Look-ups in named tables: a row name and a column name give one cell, copied from the table.

Pag:
|  | Pelutop | Geseke | Pup | Las | Vasete | Niz | Ziz | Zenu |
|---|---|---|---|---|---|---|---|---|
| Naku | 237 | 198 | 152 | 152 | 180 | 158 | 103 | 102 |
| Gim | 54 | 55 | 135 | 93 | 159 | 61 | 100 | 114 |
| Suvup | 57 | 84 | 106 | 121 | 134 | 86 | 100 | 121 |
| Zek | 160 | 116 | 59 | 118 | 103 | 107 | 109 | 123 |

Pup of Zek is 59
Pup of Gim is 135
Ziz of Naku is 103
Las of Gim is 93
Geseke of Suvup is 84
Las of Zek is 118
Zenu of Suvup is 121
Vasete of Gim is 159
Zenu of Zek is 123
Niz of Suvup is 86

Table Vufa
           Gufe  Rivuzu
Gofen     11.39   77.20
Pokora    49.97   -4.66
Pobudem   71.48    8.10
Ditud     54.46   95.11
Siken    -91.86  -16.73
Faneb     54.46  -19.71
Bukoson  -40.26   56.57
Rupi     -63.54  -60.98
Dugifa    46.23    5.67
Bivimu    -4.81   54.46

Rivuzu of Bivimu is 54.46
Rivuzu of Pobudem is 8.10
Gufe of Pokora is 49.97
Gufe of Siken is -91.86
Rivuzu of Ditud is 95.11
Rivuzu of Bukoson is 56.57
Gufe of Bivimu is -4.81
Gufe of Rupi is -63.54
Gufe of Dugifa is 46.23
Gufe of Gofen is 11.39
Row with the largest Rivuzu: Ditud

Table Kena
cols = Neb, Saguvol
Bogad: [0.9, 0.3]
Zogules: [0.7, 0.3]
Fopusa: [0.4, 0.1]
Bavaz: [0.0, 0.1]
Mozodof: [0.6, 0.1]

What is the Neb of Bavaz in Kena?
0.0
What is the Neb of Bogad in Kena?
0.9
What is the Saguvol of Zogules in Kena?
0.3
What is the Saguvol of Mozodof in Kena?
0.1
What is the Saguvol of Bogad in Kena?
0.3
What is the Neb of Mozodof in Kena?
0.6
What is the Neb of Fopusa in Kena?
0.4
What is the Saguvol of Bavaz in Kena?
0.1
What is the Saguvol of Fopusa in Kena?
0.1
What is the Neb of Zogules in Kena?
0.7

Givi:
         Vosuru   Bura  Zolep  Rafizot  Silerod   Bibi  Lokolok  Davedob    Pog
Fad       -4141  -2940  -3620    -4462    -1117   1764     2484    -3241  -3514
Lov         620   1284   1863      513    -1009  -2964    -3344     1245    431
Fone      -1673  -2881    585     3487    -3247   -507    -4661     -990  -2196
Lut       -2487  -2011    380      -10    -2066    407    -2489     -467  -1400
Tekavit   -1607    737  -2709    -2082     -189  -1400    -2191    -1531  -1179
Tukorig    2858   2983  -1123    -2892     2313  -5084    -2221      995   1500
Pip        1077   -456  -1242     2993    -1277  -3456    -4081    -1286  -2250
Nodum     -3402  -3583   3702     6337    -6134    478    -6467      240  -1803
Fos        1222   1239  -1593    -5605    -2743   1142     1587    -1912  -1414

Vosuru of Pip is 1077
Zolep of Lut is 380
Silerod of Fos is -2743
Pog of Tekavit is -1179
Vosuru of Lut is -2487
Pog of Pip is -2250
Row with the largest Silerod: Tukorig

Table Mepuz
fields: Rovar, Fir, Busute, Mogil, Mot, Bito, Pitab, Sivosi, Nepegi
Bogi: [47, 60, 44, 43, 55, 42, 59, 67, 50]
Bisab: [51, 56, 49, 49, 56, 47, 59, 61, 53]
Gimobi: [61, 49, 63, 64, 54, 64, 50, 43, 58]
Dit: [60, 49, 62, 63, 54, 63, 52, 45, 58]
Demuva: [53, 43, 46, 56, 68, 36, 80, 64, 58]
Pefu: [64, 42, 65, 70, 58, 63, 57, 41, 61]
Soleg: [59, 52, 61, 60, 52, 63, 48, 46, 56]
Dagud: [43, 68, 41, 36, 51, 42, 53, 71, 46]
Nam: [71, 23, 68, 84, 71, 56, 79, 38, 70]
Palit: [45, 83, 53, 35, 32, 70, 16, 55, 42]
Gizil: [28, 74, 19, 17, 58, 12, 73, 98, 41]

Rovar of Dit = 60
Busute of Gimobi = 63
Pitab of Nam = 79
Pitab of Pefu = 57
Bito of Dagud = 42
Nepegi of Bogi = 50
Mogil of Gizil = 17
Bito of Bogi = 42
Busute of Soleg = 61
Pitab of Dagud = 53

Dekesom
|  | Gita | Zevun | Vetogu | Dufe | Zugik | Gav | Sabevud | Fikimul | Puz |
|---|---|---|---|---|---|---|---|---|---|
| Madol | 86 | 226 | 157 | 93 | 150 | 121 | 155 | 130 | 144 |
| Vif | 106 | 22 | 91 | 138 | 128 | 164 | 73 | 109 | 123 |
| Kinoru | 99 | 182 | 187 | 92 | 141 | 92 | 140 | 118 | 104 |
| Nugi | 60 | 159 | 183 | 223 | 155 | 231 | 152 | 101 | 106 |
| Tipek | 103 | 149 | 224 | 88 | 156 | 90 | 141 | 95 | 85 |
| Saf | 125 | 221 | 127 | 49 | 142 | 102 | 141 | 140 | 171 |

Zevun of Tipek: 149
Gita of Vif: 106
Gav of Madol: 121
Puz of Saf: 171
Sabevud of Madol: 155
Zevun of Madol: 226

Vur =
        Nutipu  Tos  Kat  Fulibiv  Mevapur  Febav  Zube
Rakiba      97  160  137       93       81     44   130
Zozu       104  202  109       72       97     49   153
Ruf         94   92   96       77       72     63    86
Vipune      57   78   85      144      108    117    92
Lidebe      52   15   31      133       69     85    44
Zuv         99   77   95       63       72     72    76
Riz         86   99   49       77       79     64    89
Mamir       99  181  104       76       94     53   142
Redi        89  161  119      101       97     66   134

What is the Fulibiv of Ruf in Vur? 77
What is the Tos of Vipune in Vur? 78
What is the Zube of Zuv in Vur? 76
What is the Fulibiv of Lidebe in Vur? 133
What is the Febav of Rakiba in Vur? 44
What is the Nutipu of Ruf in Vur? 94
What is the Kat of Vipune in Vur? 85
What is the Kat of Mamir in Vur? 104
What is the Tos of Riz in Vur? 99
What is the Fulibiv of Zuv in Vur? 63
What is the Fulibiv of Vipune in Vur? 144
What is the Tos of Zozu in Vur? 202
What is the Kat of Rakiba in Vur? 137
What is the Tos of Zuv in Vur? 77
What is the Zube of Mamir in Vur? 142

